Below are the code and all the weights of a small trained network. Each question names an input and a target symbol and asks about switching units off, where a switched-off unit gives its printed mean instead of its output.

import numpy as np


def w(rows, s, z=0):
    codes = np.array(rows[::2]) - 128.0
    scale = np.full(codes.shape[1], s)
    scale[-1] = z or s
    return codes * scale


def f(y):
    return np.maximum(y, 0)


def softmax(a):
    e = np.exp(a - a.max(-1, keepdims=True))
    return e / e.sum(-1, keepdims=True)


def log_softmax(a):
    a = a - a.max(-1, keepdims=True)
    return a - np.log(np.exp(a).sum(-1, keepdims=True))


def net(x, mask):
    ids = ['αβγδεζημπτψ'.index(c) for c in x.split()]
    T = len(ids)
    res = E[ids] + P[:T]
    q, k, v = (res @ M[0].T for M in (Q, K, V))
    z = softmax(np.where(np.tri(T) > 0, q @ k.T / 2**0.5, -1e9)) @ v
    res = res + np.where(mask[0], z, O[0][:, -1]) @ O[0][:, :-1]
    y = f(res @ A[0][:, :-1].T + A[0][:, -1])
    res = res + np.where(mask[1:9], y, B[0][:, -1]) @ B[0][:, :-1]
    return log_softmax(res[-1] @ U[:, :-1].T + U[:, -1])


Q, K, V, O, A, B = {}, {}, {}, {}, {}, {}
E = w([
[43,153,5,143,26],'α',
[202,38,159,125,119],'β',
[138,123,129,11,105],'γ',
[116,71,61,197,153],'δ',
[61,146,167,114,96],'ε',
[229,201,81,143,149],'ζ',
[82,173,104,136,92],'η',
[212,109,98,138,51],'μ',
[164,183,29,128,77],'π',
[145,114,227,134,149],'τ',
[233,65,119,177,132],'ψ',
],0.018)
P = w([
[128,165,152,223,57],'0',
[42,206,179,192,40],'1',
[155,91,122,59,110],'2',
[82,172,197,161,89],'3',
[161,32,142,2,170],'4',
[118,156,207,147,119],'5',
],0.0091)
Q[0] = w([
[154,8,29,69,111],'h1',
[118,110,33,83,88],'h1',
],0.015)
K[0] = w([
[54,22,48,136,161],'h1',
[66,72,5,108,101],'h1',
],0.014)
V[0] = w([
[168,174,158,122,3],'h1',
[55,45,66,194,142],'h1',
],0.014)
O[0] = w([
[87,37,128,100,154,254],'h1',
[246,221,104,47,126,210],'h1',
],0.011,0.016)
A[0] = w([
[186,88,140,198,47,140],'n1',
[167,119,87,140,165,252],'n2',
[153,85,192,173,228,159],'n3',
[16,201,91,131,129,43],'n4',
[163,72,229,143,122,87],'n5',
[10,224,180,69,119,112],'n6',
[55,197,108,123,162,90],'n7',
[157,116,147,100,169,133],'n8',
],0.013,0.0047)
B[0] = w([
[233,110,155,140,151,189],'n1',
[82,91,141,196,151,254],'n2',
[49,188,139,155,15,206],'n3',
[177,248,60,106,92,175],'n4',
[126,152,124,31,116,218],'n5',
[167,104,246,210,232,186],'n6',
[117,145,166,226,95,144],'n7',
[99,186,65,136,145,200],'n8',
],0.016,0.0086)
U = w([
[92,144,21,109,93,144],'α',
[132,255,143,150,122,61],'β',
[130,131,173,143,85,153],'γ',
[45,141,153,228,146,148],'δ',
[189,97,159,150,118,82],'ε',
[31,169,120,141,104,32],'ζ',
[22,125,176,121,145,99],'η',
[75,56,119,236,155,220],'μ',
[75,142,191,88,206,254],'π',
[114,118,172,65,113,76],'τ',
[64,150,184,166,167,180],'ψ',
],0.0084,0.0048)

Each question gives the input, a string of symbols that net reads in full, and the target symbol t.
The units are the heads (2 rows each of Q, K, V and O) and the neurons (one row each of A and B). Each row of codes is followed by its name. A weight is (code - 128) times the scale printed after its matrix; where a second scale follows, it is the last column's (O, A, B and U).
mask holds one flag per unit, heads first, then neurons. A switched-off unit (its flag False) gives its mean, the last column of its rows in O or B, instead of its output. The means were averaged over made-up inputs and are rounded, as every weight is.
A unit's drop is (log p(t) with every unit on - log p(t) with that unit switched off) / (log p(t) with every unit on - log p(t) with every unit switched off).
The circuit of an input: a set's keep is (log p(t) with only the set's units on - log p(t) with every unit switched off) / (log p(t) with every unit on - log p(t) with every unit switched off). Starting from all 9 units, units are removed one at a time, each time the one whose removal leaves the highest keep (on an exact tie, the one counted first), for as long as the keep stays at least 0.8.
units of the circuit, in order: the units of the circuit, biggest drop first
most important unit: the unit with the biggest drop
top k neurons: the k neurons with the biggest drops, biggest first
drop of u: that unit's drop, to one decimal
input ψ γ π, target μ: top neuron : (n5)
input π α ψ ψ η, target α: top 2 neurons : (n8 n6)
input π μ π α τ ψ, target γ: top 2 neurons : (n3 n1)
input α ε γ ψ, target γ: top 2 neurons : (n1 n3)
input γ α η ε, target ψ: top 3 neurons : (n6 n5 n2)
input ψ π β α, target β: top 3 neurons : (n4 n6 n2)
input α ζ τ γ ψ η, target δ: units of the circuit, in order : (h1 n3)
input α γ γ α α μ, target ε: top 3 neurons : (n1 n3 n4)
input α β ψ α π β, target τ: top 4 neurons : (n5 n1 n2 n4)
input α β α ζ, target ζ: drop of h1 : 0.8
input α γ π α α ε, target ψ: drop of n1 : 0.0
input ψ ψ μ, target τ: drop of n1 : 0.2
input α α δ α η π, target α: drop of n8 : 0.3
input α α α α μ, target α: most important unit : n8
